Here is a tiny trained network, its code and every weight. The questions are about switching its units off for an input and a target symbol, where a switched-off unit gives its printed mean instead of its output.

import numpy as np


def w(rows, s, z=0):
    codes = np.array(rows[::2]) - 128.0
    scale = np.full(codes.shape[1], s)
    scale[-1] = z or s
    return codes * scale


def norm(h):
    return h / np.sqrt((h * h).mean(-1, keepdims=True) + 1e-5)


def f(y):
    return np.maximum(y, 0)


def softmax(a):
    e = np.exp(a - a.max(-1, keepdims=True))
    return e / e.sum(-1, keepdims=True)


def log_softmax(a):
    a = a - a.max(-1, keepdims=True)
    return a - np.log(np.exp(a).sum(-1, keepdims=True))


def net(x, mask):
    ids = ['αβζηθμπτψω'.index(c) for c in x.split()]
    T = len(ids)
    res = E[ids] + P[:T]
    u = 0
    for l in range(2):
        q, k, v = (norm(res) @ M[l].T for M in (Q, K, V))
        z = softmax(np.where(np.tri(T) > 0, q @ k.T / 4**0.5, -1e9)) @ v
        res = res + np.where(mask[u], z, O[l][:, -1]) @ O[l][:, :-1]
        u += 1
        y = f(norm(res) @ A[l][:, :-1].T + A[l][:, -1])
        res = res + np.where(mask[u : u + 12], y, B[l][:, -1]) @ B[l][:, :-1]
        u += 12
    return log_softmax(norm(res)[-1] @ U[:, :-1].T + U[:, -1])


Q, K, V, O, A, B = {}, {}, {}, {}, {}, {}
E = w([
[118,166,37],'α',
[160,97,90],'β',
[141,136,171],'ζ',
[65,32,39],'η',
[165,107,219],'θ',
[77,40,196],'μ',
[170,119,88],'π',
[90,9,127],'τ',
[139,36,135],'ψ',
[137,89,113],'ω',
],0.016)
P = w([
[213,3,108],'0',
[75,112,139],'1',
[88,115,131],'2',
[91,117,130],'3',
[99,115,125],'4',
[101,117,123],'5',
[101,117,124],'6',
[109,117,121],'7',
[111,117,117],'8',
[111,111,119],'9',
[115,113,112],'10',
[114,119,114],'11',
[112,116,119],'12',
[126,120,105],'13',
],0.0042)
Q[0] = w([
[178,229,52],'L0H1',
[133,199,168],'L0H1',
[64,218,112],'L0H1',
[102,85,245],'L0H1',
],0.012)
K[0] = w([
[166,248,130],'L0H1',
[112,174,90],'L0H1',
[15,213,116],'L0H1',
[103,40,89],'L0H1',
],0.013)
V[0] = w([
[106,35,137],'L0H1',
[254,166,177],'L0H1',
[154,172,120],'L0H1',
[150,176,128],'L0H1',
],0.0045)
O[0] = w([
[19,214,254,255],'L0H1',
[206,207,65,91],'L0H1',
[185,101,60,71],'L0H1',
[180,98,71,64],'L0H1',
],0.0045,0.0036)
A[0] = w([
[159,100,110,3],'L0N1',
[136,52,199,156],'L0N2',
[129,182,26,185],'L0N3',
[104,182,117,44],'L0N4',
[195,139,90,66],'L0N5',
[60,18,169,19],'L0N6',
[37,175,120,158],'L0N7',
[156,254,229,140],'L0N8',
[155,98,123,98],'L0N9',
[144,98,192,59],'L0N10',
[204,195,110,66],'L0N11',
[125,84,21,41],'L0N12',
],0.0061,0.0019)
B[0] = w([
[110,153,156,134],'L0N1',
[230,146,51,241],'L0N2',
[70,219,174,182],'L0N3',
[138,86,131,130],'L0N4',
[83,88,214,154],'L0N5',
[39,191,255,255],'L0N6',
[239,222,76,165],'L0N7',
[182,255,209,173],'L0N8',
[165,133,106,140],'L0N9',
[103,151,187,174],'L0N10',
[52,55,206,146],'L0N11',
[97,207,239,182],'L0N12',
],0.0078,0.0049)
Q[1] = w([
[114,173,50],'L1H1',
[223,109,205],'L1H1',
[186,236,135],'L1H1',
[139,253,197],'L1H1',
],0.021)
K[1] = w([
[129,206,16],'L1H1',
[224,82,225],'L1H1',
[236,130,8],'L1H1',
[197,38,14],'L1H1',
],0.016)
V[1] = w([
[117,186,254],'L1H1',
[63,92,246],'L1H1',
[159,27,200],'L1H1',
[172,100,122],'L1H1',
],0.008)
O[1] = w([
[255,141,53,246],'L1H1',
[182,99,23,255],'L1H1',
[207,6,68,204],'L1H1',
[154,82,139,119],'L1H1',
],0.0072,0.0086)
A[1] = w([
[103,148,238,130],'L1N1',
[187,180,168,120],'L1N2',
[87,63,130,88],'L1N3',
[158,153,83,118],'L1N4',
[171,167,163,150],'L1N5',
[65,76,95,107],'L1N6',
[43,96,131,65],'L1N7',
[164,133,134,118],'L1N8',
[17,91,124,2],'L1N9',
[188,102,183,98],'L1N10',
[159,145,79,140],'L1N11',
[183,115,252,131],'L1N12',
],0.013,0.0038)
B[1] = w([
[221,149,6,160],'L1N1',
[231,152,116,230],'L1N2',
[100,191,77,161],'L1N3',
[78,169,153,217],'L1N4',
[197,147,97,214],'L1N5',
[29,179,104,167],'L1N6',
[150,171,209,153],'L1N7',
[116,110,146,207],'L1N8',
[109,206,247,158],'L1N9',
[136,44,137,255],'L1N10',
[68,171,151,241],'L1N11',
[24,100,230,230],'L1N12',
],0.018,0.0052)
U = w([
[131,161,118,97],'α',
[28,50,215,97],'β',
[170,149,199,96],'ζ',
[39,174,182,254],'η',
[142,99,253,70],'θ',
[126,207,77,119],'μ',
[163,99,104,72],'π',
[16,115,46,185],'τ',
[120,41,99,124],'ψ',
[182,121,80,86],'ω',
],0.015,0.0079)

Each question gives the input, a string of symbols that net reads in full, and the target symbol t.
The units are the heads (4 rows each of Q, K, V and O) and the neurons (one row each of A and B). Each row of codes is followed by its name. A weight is (code - 128) times the scale printed after its matrix; where a second scale follows, it is the last column's (O, A, B and U).
mask holds one flag per unit, layer by layer, with each layer's heads first. A switched-off unit (its flag False) gives its mean, the last column of its rows in O or B, instead of its output. The means were averaged over made-up inputs and are rounded, as every weight is.
A unit's drop is (log p(t) with every unit on - log p(t) with that unit switched off) / (log p(t) with every unit on - log p(t) with every unit switched off).
The circuit of an input: a set's keep is (log p(t) with only the set's units on - log p(t) with every unit switched off) / (log p(t) with every unit on - log p(t) with every unit switched off). Starting from the 12 units with the biggest drops (on a tie, the unit counted first), units are removed one at a time, each time the one whose removal leaves the highest keep (on an exact tie, the one counted first), for as long as the keep stays at least 0.8.
units of the circuit, in order: the units of the circuit, biggest drop first
unit that matters most: the unit with the biggest drop
top k neurons: the k neurons with the biggest drops, biggest first
k most important neurons of layer l: the k neurons of layer l with the biggest drops, biggest first
input μ η ω ψ π η η ω ψ π η β, target μ: unit that matters most => L0N6
input β α ω ω ω, target β: top 4 neurons => (L0N6 L1N12 L0N12 L0N5)
input ψ μ α μ ω, target ψ: units of the circuit, in order => (L1H1 L1N2)
input η θ τ ζ μ μ π τ ω β, target η: 3 most important neurons of layer 0 => (L0N6 L0N3 L0N8)
input η β ω ψ ω β θ θ ω, target η: top 4 neurons => (L0N12 L0N6 L0N8 L0N3)
input ψ ω ζ α θ β, target ψ: top 3 neurons => (L0N2 L0N6 L1N12)
input β θ ζ ζ ζ ζ ω β η η ω, target β: top 3 neurons => (L0N6 L1N12 L0N12)
input ω θ π π θ α ω ψ θ α θ ω, target ω: 2 most important neurons of layer 0 => (L0N6 L0N3)
input η τ ψ ω ψ μ ω π π, target η: top 2 neurons => (L0N3 L0N6)
input τ ω η α ψ ω ω π, target τ: top 2 neurons => (L0N2 L1N2)
input ω ζ α θ β, target ω: top 2 neurons => (L1N12 L0N6)
input μ ζ τ β, target μ: top 2 neurons => (L1N12 L0N6)
input μ θ ζ π ζ η τ ω μ θ ζ ζ ω, target μ: top 4 neurons => (L1N12 L0N6 L0N12 L1N11)
input τ ω μ π β π θ ω θ β, target τ: unit that matters most => L1H1
input η ω π ω ψ ω ψ η μ β, target η: top 2 neurons => (L0N6 L0N8)
input β ψ θ π α ψ τ τ ψ π ω θ ω π, target β: 3 most important neurons of layer 0 => (L0N5 L0N12 L0N7)
input θ μ β, target θ: top 4 neurons => (L0N12 L0N2 L0N5 L1N12)
input μ ζ ω, target μ: top 3 neurons => (L1N12 L0N6 L1N11)
input ω ω α π, target ω: 3 most important neurons of layer 0 => (L0N6 L0N5 L0N2)
input η μ ζ ω π ω, target η: 2 most important neurons of layer 0 => (L0N12 L0N8)
input ψ θ θ ω, target ψ: unit that matters most => L1H1
input θ β β ω η π, target θ: 3 most important neurons of layer 1 => (L1N2 L1N12 L1N5)
input ω π η β, target ω: 2 most important neurons of layer 0 => (L0N6 L0N12)
